Here is a tiny trained network, its code and every weight. The questions are about switching its units off for an input and a class, where a switched-off unit gives its printed mean instead of its output.

import numpy as np


def w(rows, s, z=0):
    codes = np.array(rows[::2]) - 128.0
    scale = np.full(codes.shape[1], s)
    scale[-1] = z or s
    return codes * scale


def f(y):
    return np.maximum(y, 0)


def log_softmax(a):
    a = a - a.max(-1, keepdims=True)
    return a - np.log(np.exp(a).sum(-1, keepdims=True))


def net(x, mask):
    res = np.array(x, float).reshape(1, 6) / 4 @ E
    y = f(res @ A[0][:, :-1].T + A[0][:, -1])
    res = res + np.where(mask, y, B[0][:, -1]) @ B[0][:, :-1]
    return log_softmax(res[-1] @ U[:, :-1].T + U[:, -1])


A, B = {}, {}
E = w([
[124,214,74,32,133,60,69,70,127,112],'x0',
[136,222,72,203,206,119,130,84,141,119],'x1',
[239,143,96,107,147,136,118,118,163,150],'x2',
[120,102,180,173,135,142,164,89,105,144],'x3',
[74,132,140,173,36,114,165,123,92,109],'x4',
[156,158,66,173,130,176,177,157,255,116],'x5',
],0.005)
A[0] = w([
[72,206,78,94,36,85,102,59,102,110,213],'N1',
[138,92,129,62,56,136,117,113,170,126,186],'N2',
[144,156,126,6,239,87,74,44,41,134,211],'N3',
[248,131,96,138,202,135,112,154,143,121,125],'N4',
[84,202,52,129,171,118,115,187,215,114,144],'N5',
[120,188,107,220,141,110,132,85,77,116,247],'N6',
[71,76,165,113,90,128,129,168,37,132,198],'N7',
[215,118,118,60,122,130,124,148,192,129,106],'N8',
[71,100,143,131,113,121,115,161,37,120,154],'N9',
[156,139,102,130,171,135,138,151,201,125,98],'N10',
[95,103,144,122,115,119,128,157,66,128,175],'N11',
[96,95,168,224,189,165,152,79,139,137,152],'N12',
],0.012,0.0016)
B[0] = w([
[148,108,144,113,107,120,254,91,99,158,217],'N1',
[106,107,147,70,77,120,181,126,114,133,187],'N2',
[47,66,58,88,183,142,82,25,116,82,254],'N3',
[238,152,105,103,169,132,104,147,139,187,215],'N4',
[78,52,153,151,185,138,111,175,178,86,222],'N5',
[128,161,123,134,104,122,171,67,85,137,195],'N6',
[110,121,149,82,48,132,115,212,151,122,228],'N7',
[163,175,107,92,68,128,106,102,75,160,200],'N8',
[133,156,147,114,49,134,91,166,126,137,198],'N9',
[171,124,144,115,180,124,68,175,135,148,189],'N10',
[123,134,141,109,74,129,109,163,139,128,183],'N11',
[106,90,131,130,178,108,218,106,142,111,208],'N12',
],0.018,0.0087)
U = w([
[212,200,133,142,137,127,110,153,127,190,127],'0',
[121,158,180,98,13,117,143,175,107,145,158],'1',
[112,218,138,199,91,103,126,101,99,111,5],'2',
[114,109,109,116,146,175,23,151,155,101,98],'3',
[95,101,94,126,159,109,179,1,93,110,173],'4',
[95,86,175,183,164,131,146,170,182,85,150],'5',
],0.0078,0.0029)

Each question gives the input, the list of numbers given to net, and the class t.
The units are the neurons (one row each of A and B). Each row of codes is followed by its name. A weight is (code - 128) times the scale printed after its matrix; where a second scale follows, it is the last column's (A, B and U).
mask holds one flag per neuron, in row order. A switched-off neuron (its flag False) gives its mean, the last column of its row in B, instead of its output. The means were averaged over made-up inputs and are rounded, as every weight is.
A unit's drop is (log p(t) with every unit on - log p(t) with that unit switched off) / (log p(t) with every unit on - log p(t) with every unit switched off).
The circuit of an input: a set's keep is (log p(t) with only the set's units on - log p(t) with every unit switched off) / (log p(t) with every unit on - log p(t) with every unit switched off). Starting from all 12 units, units are removed one at a time, each time the one whose removal leaves the highest keep (on an exact tie, the one counted first), for as long as the keep stays at least 0.8.
units of the circuit, in order: the units of the circuit, biggest drop first
k most important neurons: the k neurons with the biggest drops, biggest first
drop of u: that unit's drop, to one decimal
input [2,4,0,-7,-1,3], class 5: units of the circuit, in order -> N5
input [-4,6,7,7,1,4], class 0: 3 most important neurons -> N3; N4; N10
input [5,-5,0,4,-6,7], class 0: units of the circuit, in order -> N3; N4
input [-5,0,-6,8,3,5], class 5: units of the circuit, in order -> N12; N3
input [2,6,6,2,5,3], class 0: units of the circuit, in order -> N3; N4
input [-3,2,-6,0,-5,-4], class 1: 3 most important neurons -> N5; N9; N7
input [-1,5,-1,-5,-1,6], class 5: 3 most important neurons -> N5; N3; N9
input [1,7,1,5,-8,3], class 3: 2 most important neurons -> N10; N5
input [-6,7,-5,0,-5,5], class 5: 3 most important neurons -> N5; N3; N12
input [5,-4,7,6,-6,8], class 0: 2 most important neurons -> N4; N8
input [5,8,6,-7,2,5], class 0: 2 most important neurons -> N4; N1
input [1,-2,-4,-7,1,3], class 5: 2 most important neurons -> N5; N3
input [-4,2,6,5,-2,2], class 0: 2 most important neurons -> N3; N4
input [2,-7,8,-7,-1,4], class 0: units of the circuit, in order -> N4
input [-8,6,-7,-4,-3,3], class 5: 2 most important neurons -> N3; N5
input [-3,3,-5,-6,-6,-8], class 3: 2 most important neurons -> N3; N1
input [-2,-1,-8,2,-7,-1], class 1: 2 most important neurons -> N5; N3
input [-4,1,-3,-5,-2,5], class 5: drop of N3 -> 0.4
input [-6,-5,-1,4,4,8], class 5: drop of N8 -> 0.5
input [-4,6,-5,-5,-3,6], class 5: drop of N11 -> 0.0
input [-5,-2,4,-1,-2,-1], class 0: drop of N5 -> 0.1
input [-2,3,0,5,8,-3], class 1: most important neuron -> N3
